sened: [177 177  84 177 177 177 177]
puz: [177  91  91 176 135  91  97]
bozu: [177 139  87 138 176 153 176]
places puz: [177]
0
places puz: [91]
1 2 5
places sened: [177]
0 1 3 4 5 6
places bozu: [177]
0
places bozu: [176]
4 6
places bozu: [138]
3

sova: [105 140 126  93 115 167 166 121 131 145 162 157 141 101 139]
Gelu: [151 142 155 143 151  72 105 108 151 159 143  91 108 105 117]
suke: [156 166 166 157 114 138 115 140 141 117 139 166 119 122 117]
places Gelu: [105]
6 13
places Gelu: [151]
0 4 8
places suke: [166]
1 2 11

lobab: [134 143 156  99 120 123 125 115 145 120 126 108 121 134 123 142 125 116
 131 118 138 119 109 149 119 130 139 104 136 120 134 106 113 131 120 122
  92 116 140 116 127 132 116 129 127 106 127 126 138 117 139 129 121 115
 133 126 140 125 121 116]
Bune: [111 124 121 122 140 144 147 145 147 104 144 113 125 140 134 137 113 162
 104 103 138 154 127 121 110 104 114 109 138 147 135  99 124 133 143 124
 103 123 136 121 129 121 154 120 142 104 127 134 127 130 167 135 147 100
 136 125 138 144 121 107]
mam: [137 125 111 131 130 114 150 116  95 129 145 130 139 133 125 124 135 117
 141 142 119 130 128 114 127 126 132 129 117 141 139 122 135 121 105 130
 127 104 125 110 138 128 118 131 137 139 133 130 151 128 147 137 152 108
 155 127 141 155 123 129]
Zibe: [ 93 152 125 119 135 143 141 126 127 102 141  93 138  97 122 109 116 135
 113 113 146 128 112 108 129 148 137 154 142 143 152 127 139 134 125 132
 140 144 119 100 117 139 125 129 124  97  97 115 137 143 116 104 108 111
 135 116 153 159 128 127]
places mam: [130]
4 11 21 35 47
places Bune: [104]
9 18 25 45
places Zibe: [125]
2 34 42

pomi: [145 149 140 100 107  85  85 178 104 166  94 177 152 137 100 121 108 136
 149 132 105 128 176]
far: [123 145 163 116 133 124 127 177 113 127  91 147  86 133  82 109 117 152
 178 113 113 113 177]
Zis: [160 126  99 132 157 126 146  72 120 112 150 138 101 150 149 113 127 163
 134 120 113 117 127]
voguz: [116 114  98 169 131 154  98 106 141 127  98 129 110 103 159  84 158 110
 111 135 116  85 144]
places Zis: [149]
14
places Zis: [127]
16 22
places Zis: [120]
8 19
places voguz: [98]
2 6 10
places Zis: [138]
11
places far: [127]
6 9
places far: [113]
8 19 20 21

Betif: [112 147 112 147 112]
Sezod: [111 147 112 146 109]
pabe: [113 126 111 143 179]
places Betif: [112]
0 2 4
places Betif: [147]
1 3
places Sezod: [147]
1

rebof: [103  99  85 121 162  91 138 164  84 168 137 132  89 159 157  93  88 112
 107 166 118 104 138 143 105 118  92 160 167 112]
zos: [112 115 113 130 103 135 127 132 138 128 118 104 145 101 128 137 122 149
 148 106 147 115 144  98 106 136 130 113 111 115]
Gen: [163 113 109 153 116 148 142 105 135 101 120 112 103 118 110 142 102 102
 101 106 100 162 109 110 111 124 150 131  98 162]
lon: [103 153 129  94 116 102  85 122  99 112  92 109 117 117 126  93 123 119
 112 120 112  99  99 123 119  92 107 111 124  99]
ler: [117 157  93 107 112 112  93 108 106 109 113  93 112 119 130 101 121 114
 106 113 103 112  95 121 117  89 113 108 116 110]
gos: [108  99  81 125 160  94 140 161  85 167 133 157 140 140 157  95  83 108
 102 162 113 108 136 142 103 115  93 157 164 114]
mador: [105 158 128  99 107 156  87 109 107 111  89 103 123 114 130 100 122 122
 115 111 111 101  99 119 119  90 108 101 117  99]
places ler: [112]
4 5 12 21
places gos: [157]
11 14 27
places ler: [121]
16 23

mikug: [113 164 145  87 140 158 131 166]
pok: [ 98 142 122 109 168 141 152 139]
lub: [ 84  95 169 122 132 110 125  93]
dusib: [163  96 125 170  79 107 106  98]
bon: [174 107 107 107  86 145 107 157]
Muso: [132 144 132 139 132 132 115 148]
zivut: [118 149 131 157  96 146 109 154]
places Muso: [132]
0 2 4 5
places zivut: [109]
6
places bon: [107]
1 2 3 6

bube: [109 137 123 130 130  97 143 130 135 144 143  83 120 130 120 134 121 145
 134 166 134 132]
mip: [113 118 154 124 120 120 125 144 139  97 170 101  93 143  99 144 122 171
 141 127 123 138]
Pez: [109 137 123 130  89  97 120 119 135 144 143  83  97 130 120 134 121 145
 151 137 110 129]
bur: [113 118 171 124 120 120 125 144 139  97 138 101 124 124  99 144 171 171
 141 108 123 138]
places bube: [130]
3 4 7 13
places bube: [134]
15 18 20
places bube: [120]
12 14
places bur: [171]
2 16 17

pudot: [114 119 127 119 152 115 141 140 150  96 106 114 138 125 145 109]
bipa: [117 125 126 114 132 133 121 126 120 127 123 124 130 143 139 118]
nulib: [122 141 117 122 152 107 139 115 122 128 145 124 160 106 133 128]
runap: [126 127 125 136 120 120 129 129 127 125 121 127 127 134 128 125]
duz: [106 138 114 126 127 157 126 149 126 130 132 106 158 130 130 118]
Befo: [127 135 123 127 139 120 133 125 125 128 133 125 144 120 131 129]
damig: [116 123  82 160 137 101 134 152 134 117 100 115 105 117 117  99]
places runap: [127]
1 8 11 12
places pudot: [115]
5

